Below is a small trained network, with its code and all its weights. Each question gives an input and a target symbol and asks what happens when units are switched off, that is, made to give their printed mean instead of their output.

import numpy as np


def w(rows, s, z=0):
    codes = np.array(rows[::2]) - 128.0
    scale = np.full(codes.shape[1], s)
    scale[-1] = z or s
    return codes * scale


def f(y):
    return y / 2 * (1 + np.tanh(0.7978845608 * (y + 0.044715 * y**3)))


def softmax(a):
    e = np.exp(a - a.max(-1, keepdims=True))
    return e / e.sum(-1, keepdims=True)


def log_softmax(a):
    a = a - a.max(-1, keepdims=True)
    return a - np.log(np.exp(a).sum(-1, keepdims=True))


def net(x, mask):
    ids = ['αβζθλμξπστω'.index(c) for c in x.split()]
    T = len(ids)
    res = E[ids] + P[:T]
    u = 0
    for l in range(3):
        r = res
        for j in range(2):
            rows = slice(4 * j, 4 * j + 4)
            q, k, v = (r @ M[l][rows].T for M in (Q, K, V))
            z = softmax(np.where(np.tri(T) > 0, q @ k.T / 4**0.5, -1e9)) @ v
            o = O[l][rows]
            res = res + np.where(mask[u + j], z, o[:, -1]) @ o[:, :-1]
        u += 2
        y = f(res @ A[l][:, :-1].T + A[l][:, -1])
        res = res + np.where(mask[u : u + 4], y, B[l][:, -1]) @ B[l][:, :-1]
        u += 4
    return log_softmax(res[-1] @ U[:, :-1].T + U[:, -1])


Q, K, V, O, A, B = {}, {}, {}, {}, {}, {}
E = w([
[76,163,95],'α',
[136,121,105],'β',
[6,121,161],'ζ',
[198,126,168],'θ',
[173,80,119],'λ',
[152,49,134],'μ',
[96,168,170],'ξ',
[128,148,134],'π',
[120,178,203],'σ',
[90,135,96],'τ',
[64,152,150],'ω',
],0.019)
P = w([
[125,238,91],'0',
[3,149,187],'1',
[8,54,173],'2',
[16,63,165],'3',
[89,134,134],'4',
[129,167,98],'5',
],0.0065)
Q[0] = w([
[80,151,126],'0.h1',
[153,87,124],'0.h1',
[80,147,122],'0.h1',
[154,147,173],'0.h1',
[13,160,178],'0.h2',
[122,111,126],'0.h2',
[184,185,144],'0.h2',
[2,58,135],'0.h2',
],0.008)
K[0] = w([
[92,90,104],'0.h1',
[148,154,164],'0.h1',
[97,89,111],'0.h1',
[106,162,75],'0.h1',
[2,130,249],'0.h2',
[122,133,104],'0.h2',
[162,93,211],'0.h2',
[27,170,64],'0.h2',
],0.0073)
V[0] = w([
[253,224,56],'0.h1',
[52,56,116],'0.h1',
[45,76,251],'0.h1',
[211,189,46],'0.h1',
[77,109,162],'0.h2',
[39,189,210],'0.h2',
[170,177,111],'0.h2',
[47,18,160],'0.h2',
],0.0055)
O[0] = w([
[32,27,185,54],'0.h1',
[189,214,71,153],'0.h1',
[178,150,134,202],'0.h1',
[69,79,145,68],'0.h1',
[173,191,105,177],'0.h2',
[172,254,76,254],'0.h2',
[89,94,136,104],'0.h2',
[223,206,108,169],'0.h2',
],0.0066,0.0064)
A[0] = w([
[100,80,119,4],'0.n1',
[198,31,48,168],'0.n2',
[248,49,167,10],'0.n3',
[196,118,116,35],'0.n4',
],0.011,0.0022)
B[0] = w([
[39,76,70,80],'0.n1',
[147,188,177,236],'0.n2',
[59,109,2,248],'0.n3',
[19,122,171,227],'0.n4',
],0.0099,0.0014)
Q[1] = w([
[161,104,176],'1.h1',
[122,197,142],'1.h1',
[145,163,166],'1.h1',
[164,40,159],'1.h1',
[197,6,188],'1.h2',
[164,116,177],'1.h2',
[201,208,66],'1.h2',
[16,153,49],'1.h2',
],0.015)
K[1] = w([
[87,122,177],'1.h1',
[213,122,196],'1.h1',
[161,121,205],'1.h1',
[6,128,109],'1.h1',
[38,26,136],'1.h2',
[147,112,152],'1.h2',
[239,121,87],'1.h2',
[78,189,100],'1.h2',
],0.015)
V[1] = w([
[127,128,127],'1.h1',
[254,117,185],'1.h1',
[150,128,128],'1.h1',
[103,126,190],'1.h1',
[121,82,132],'1.h2',
[157,119,115],'1.h2',
[75,77,152],'1.h2',
[197,49,100],'1.h2',
],0.0063)
O[1] = w([
[122,130,129,128],'1.h1',
[253,38,113,144],'1.h1',
[143,108,126,133],'1.h1',
[160,202,122,125],'1.h1',
[60,154,132,42],'1.h2',
[119,114,120,119],'1.h2',
[45,185,149,20],'1.h2',
[26,123,107,2],'1.h2',
],0.0074,0.0079)
A[1] = w([
[149,171,156,3],'1.n1',
[91,22,197,142],'1.n2',
[122,106,8,192],'1.n3',
[128,108,181,37],'1.n4',
],0.011,0.0032)
B[1] = w([
[68,33,121,253],'1.n1',
[129,190,214,134],'1.n2',
[134,7,137,221],'1.n3',
[32,159,8,103],'1.n4',
],0.014,0.0049)
Q[2] = w([
[120,87,129],'2.h1',
[148,137,65],'2.h1',
[67,102,75],'2.h1',
[119,145,62],'2.h1',
[135,178,157],'2.h2',
[110,121,187],'2.h2',
[175,130,211],'2.h2',
[66,2,50],'2.h2',
],0.02)
K[2] = w([
[137,110,110],'2.h1',
[132,148,93],'2.h1',
[78,99,105],'2.h1',
[103,139,104],'2.h1',
[81,112,121],'2.h2',
[111,127,85],'2.h2',
[87,168,121],'2.h2',
[255,139,117],'2.h2',
],0.028)
V[2] = w([
[169,128,138],'2.h1',
[154,99,125],'2.h1',
[106,162,133],'2.h1',
[117,129,199],'2.h1',
[211,150,124],'2.h2',
[133,6,121],'2.h2',
[164,88,243],'2.h2',
[160,176,67],'2.h2',
],0.018)
O[2] = w([
[92,122,125,254],'2.h1',
[103,145,122,198],'2.h1',
[150,106,135,72],'2.h1',
[139,134,86,114],'2.h1',
[89,144,37,142],'2.h2',
[30,57,166,25],'2.h2',
[142,1,75,207],'2.h2',
[108,212,96,108],'2.h2',
],0.019,0.0087)
A[2] = w([
[177,47,131,146],'2.n1',
[156,141,109,1],'2.n2',
[59,253,132,165],'2.n3',
[80,135,87,231],'2.n4',
],0.014,0.0073)
B[2] = w([
[59,223,88,253],'2.n1',
[233,92,82,161],'2.n2',
[66,4,151,217],'2.n3',
[197,172,208,198],'2.n4',
],0.012,0.034)
U = w([
[170,25,136,148],'α',
[148,135,180,178],'β',
[102,18,95,34],'ζ',
[145,111,102,74],'θ',
[97,129,137,68],'λ',
[78,84,131,158],'μ',
[187,38,60,97],'ξ',
[197,83,146,102],'π',
[95,49,21,107],'σ',
[129,87,191,253],'τ',
[146,2,56,141],'ω',
],0.0071,0.0046)

Each question gives the input, a string of symbols that net reads in full, and the target symbol t.
The units are the heads (4 rows each of Q, K, V and O) and the neurons (one row each of A and B). Each row of codes is followed by its name. A weight is (code - 128) times the scale printed after its matrix; where a second scale follows, it is the last column's (O, A, B and U).
mask holds one flag per unit, layer by layer, with each layer's heads first. A switched-off unit (its flag False) gives its mean, the last column of its rows in O or B, instead of its output. The means were averaged over made-up inputs and are rounded, as every weight is.
A unit's drop is (log p(t) with every unit on - log p(t) with that unit switched off) / (log p(t) with every unit on - log p(t) with every unit switched off).
The circuit of an input: a set's keep is (log p(t) with only the set's units on - log p(t) with every unit switched off) / (log p(t) with every unit on - log p(t) with every unit switched off). Starting from the 12 units with the biggest drops (on a tie, the unit counted first), units are removed one at a time, each time the one whose removal leaves the highest keep (on an exact tie, the one counted first), for as long as the keep stays at least 0.8.
units of the circuit, in order: the units of the circuit, biggest drop first
top k neurons: the k neurons with the biggest drops, biggest first
k most important neurons of layer l: the k neurons of layer l with the biggest drops, biggest first
which heads matter: for each layer, one digit per head in row order, 1 if its drop is at least 0.15 and else 0, layers parted by /
input σ β ξ α β, target σ: top 3 neurons : 0.n3, 1.n1, 2.n4
input μ ζ λ ξ, target μ: units of the circuit, in order : 1.h2, 2.h2, 0.h2, 2.n1
input τ τ ξ τ, target ξ: units of the circuit, in order : 1.n3, 2.n1, 2.h2, 0.h2
input τ σ β, target τ: top 4 neurons : 1.n1, 0.n3, 0.n2, 2.n1
input ω ξ θ, target ξ: units of the circuit, in order : 2.h2, 1.n3, 2.n2
input σ ξ ζ ζ τ θ, target τ: top 4 neurons : 1.n1, 2.n4, 0.n3, 1.n3
input σ σ α τ τ ω, target σ: units of the circuit, in order : 1.n1, 2.h2, 2.n1
input ξ ζ ξ σ ξ π, target ξ: top 3 neurons : 1.n3, 0.n4, 2.n1
input ω ω α, target ω: top 3 neurons : 2.n3, 0.n3, 2.n1
input θ μ ζ, target θ: which heads matter : 11 / 11 / 01
input θ ξ σ π, target θ: top 3 neurons : 2.n1, 1.n2, 1.n3
input σ σ ω, target σ: units of the circuit, in order : 2.h2, 0.h1, 2.n1
input α μ λ ξ ζ, target α: top 4 neurons : 2.n3, 1.n1, 2.n1, 2.n2
input ω λ α σ λ, target σ: units of the circuit, in order : 2.h2
input σ ξ ζ, target σ: top 3 neurons : 1.n1, 2.n4, 0.n4
input ξ ξ τ π, target ξ: which heads matter : 00 / 00 / 01
input ω ξ μ σ ξ ξ, target ω: top 2 neurons : 2.n3, 1.n3
input ξ λ μ ξ, target ξ: which heads matter : 10 / 00 / 01
input θ σ σ, target θ: top 4 neurons : 2.n1, 1.n2, 1.n3, 1.n1
input ω ζ σ, target ω: top 4 neurons : 2.n3, 1.n3, 2.n1, 2.n2
input ξ σ τ ζ μ, target ζ: 3 most important neurons of layer 2 : 2.n3, 2.n1, 2.n4
